Below are the code and all the weights of a small trained network. Each question names an input and a class and asks about switching units off, where a switched-off unit gives its printed mean instead of its output.

import numpy as np


def w(rows, s, z=0):
    codes = np.array(rows[::2]) - 128.0
    scale = np.full(codes.shape[1], s)
    scale[-1] = z or s
    return codes * scale


def norm(h):
    return h / np.sqrt((h * h).mean(-1, keepdims=True) + 1e-5)


def f(y):
    return y / 2 * (1 + np.tanh(0.7978845608 * (y + 0.044715 * y**3)))


def log_softmax(a):
    a = a - a.max(-1, keepdims=True)
    return a - np.log(np.exp(a).sum(-1, keepdims=True))


def net(x, mask):
    res = np.array(x, float).reshape(1, 6) / 4 @ E
    u = 0
    for l in range(3):
        y = f(norm(res) @ A[l][:, :-1].T + A[l][:, -1])
        res = res + np.where(mask[u : u + 9], y, B[l][:, -1]) @ B[l][:, :-1]
        u += 9
    return log_softmax(norm(res)[-1] @ U[:, :-1].T + U[:, -1])


A, B = {}, {}
E = w([
[127,132,129,127,127,130,127],'x0',
[102,141,157,59,238,125,98],'x1',
[55,96,224,43,114,229,176],'x2',
[129,128,128,127,128,129,128],'x3',
[1,95,80,213,128,128,135],'x4',
[128,135,123,127,125,134,127],'x5',
],0.0086)
A[0] = w([
[41,76,161,77,62,189,123,114],'0.n1',
[196,168,118,111,108,61,103,111],'0.n2',
[155,107,96,168,199,138,11,67],'0.n3',
[112,144,137,130,8,77,177,238],'0.n4',
[115,190,131,54,255,109,190,144],'0.n5',
[137,129,189,74,38,146,122,2],'0.n6',
[55,107,88,96,126,54,62,211],'0.n7',
[50,136,150,142,173,117,78,9],'0.n8',
[213,149,84,106,153,81,87,108],'0.n9',
],0.009,0.0054)
B[0] = w([
[118,83,170,128,92,68,153,243],'0.n1',
[96,108,97,55,56,154,220,214],'0.n2',
[72,169,126,146,254,210,95,185],'0.n3',
[160,169,108,145,54,155,141,255],'0.n4',
[158,141,139,133,80,89,60,240],'0.n5',
[201,73,143,191,245,151,161,159],'0.n6',
[167,206,93,156,109,166,113,234],'0.n7',
[128,99,38,59,179,148,134,144],'0.n8',
[78,148,161,89,143,13,202,231],'0.n9',
],0.0089,0.0058)
A[1] = w([
[253,43,168,99,139,179,73,96],'1.n1',
[125,92,170,45,137,175,150,209],'1.n2',
[149,121,149,49,133,141,113,10],'1.n3',
[132,59,191,39,134,171,55,107],'1.n4',
[22,95,116,123,171,82,64,87],'1.n5',
[88,117,155,40,185,103,119,105],'1.n6',
[169,97,156,146,158,131,236,27],'1.n7',
[23,89,101,48,137,129,134,2],'1.n8',
[71,73,121,139,237,143,111,80],'1.n9',
],0.012,0.0057)
B[1] = w([
[138,207,195,170,73,196,41,221],'1.n1',
[143,153,63,182,148,165,99,255],'1.n2',
[54,107,122,181,139,116,47,156],'1.n3',
[161,133,81,107,2,33,122,243],'1.n4',
[215,177,43,18,60,191,202,192],'1.n5',
[175,160,213,183,130,81,96,223],'1.n6',
[193,175,32,151,120,210,176,163],'1.n7',
[225,163,77,180,125,58,194,157],'1.n8',
[161,134,19,55,86,148,26,160],'1.n9',
],0.0095,0.0061)
A[2] = w([
[206,141,148,44,95,109,137,139],'2.n1',
[147,165,232,121,177,44,53,161],'2.n2',
[120,108,101,234,69,153,121,23],'2.n3',
[79,92,39,61,213,147,56,28],'2.n4',
[188,96,189,150,106,196,62,151],'2.n5',
[59,42,173,95,84,164,178,191],'2.n6',
[159,182,109,196,138,125,55,101],'2.n7',
[45,31,138,97,110,80,217,253],'2.n8',
[43,84,113,250,129,96,161,23],'2.n9',
],0.012,0.0031)
B[2] = w([
[155,69,65,102,139,72,172,253],'2.n1',
[18,126,228,112,216,120,143,225],'2.n2',
[90,115,140,66,254,137,128,254],'2.n3',
[63,157,125,222,136,110,11,169],'2.n4',
[153,204,114,216,85,125,89,200],'2.n5',
[197,141,201,103,113,93,46,156],'2.n6',
[87,57,119,140,120,175,180,254],'2.n7',
[191,71,184,114,62,134,47,181],'2.n8',
[125,59,158,80,148,220,155,189],'2.n9',
],0.013,0.007)
U = w([
[202,104,54,45,40,45,203,249],'0',
[42,51,67,61,215,210,210,22],'1',
[49,158,195,48,254,19,185,29],'2',
[31,175,34,148,180,116,49,133],'3',
[216,194,119,199,69,217,153,3],'4',
[182,39,213,38,100,187,109,102],'5',
[63,199,214,176,59,37,53,28],'6',
],0.018,0.0041)

Each question gives the input, the list of numbers given to net, and the class t.
The units are the neurons (one row each of A and B). Each row of codes is followed by its name. A weight is (code - 128) times the scale printed after its matrix; where a second scale follows, it is the last column's (A, B and U).
mask holds one flag per neuron, layer by layer. A switched-off neuron (its flag False) gives its mean, the last column of its row in B, instead of its output. The means were averaged over made-up inputs and are rounded, as every weight is.
A unit's drop is (log p(t) with every unit on - log p(t) with that unit switched off) / (log p(t) with every unit on - log p(t) with every unit switched off).
most important unit: the unit with the biggest drop
top k neurons: the k neurons with the biggest drops, biggest first
top k neurons in layer l: the k neurons of layer l with the biggest drops, biggest first
drop of u: that unit's drop, to one decimal
input [-2,3,-5,7,-1,-3], class 2: most important unit -> 0.n9
input [6,-3,1,0,2,2], class 5: top 2 neurons in layer 1 -> [1.n1 1.n2]
input [3,5,2,-5,0,5], class 6: top 4 neurons -> [0.n5 0.n9 1.n1 2.n2]
input [2,3,1,7,1,-5], class 0: top 3 neurons -> [0.n4 0.n6 0.n8]
input [-8,0,-6,0,1,-6], class 1: top 3 neurons in layer 2 -> [2.n9 2.n5 2.n1]
input [-3,0,7,-2,-2,6], class 4: top 2 neurons -> [0.n6 1.n7]
input [-6,4,2,-7,0,-5], class 6: top 2 neurons -> [0.n5 0.n9]
input [7,-8,0,6,7,-8], class 1: top 3 neurons -> [0.n2 2.n3 0.n9]
input [-6,-4,0,6,6,3], class 1: top 4 neurons in layer 0 -> [0.n2 0.n9 0.n4 0.n7]
input [-4,1,-5,4,-5,-2], class 2: top 2 neurons in layer 1 -> [1.n5 1.n6]
input [5,7,5,-1,1,-2], class 0: top 3 neurons -> [1.n4 1.n5 0.n4]
input [1,0,0,-3,1,1], class 1: top 2 neurons -> [0.n7 0.n9]
input [-7,1,-1,6,-3,-7], class 2: top 2 neurons -> [2.n2 1.n6]
input [0,-5,1,-7,-8,-4], class 4: top 2 neurons in layer 1 -> [1.n1 1.n4]
input [-6,-7,-1,7,5,-4], class 1: top neuron -> [2.n3]
input [6,7,1,6,-8,1], class 6: top 2 neurons in layer 2 -> [2.n3 2.n5]
input [-1,6,1,-8,-2,-7], class 6: drop of 2.n3 -> 0.1
input [2,7,2,1,-1,8], class 6: drop of 0.n9 -> 0.2
input [5,-5,1,-6,-2,-3], class 4: drop of 0.n9 -> 0.8
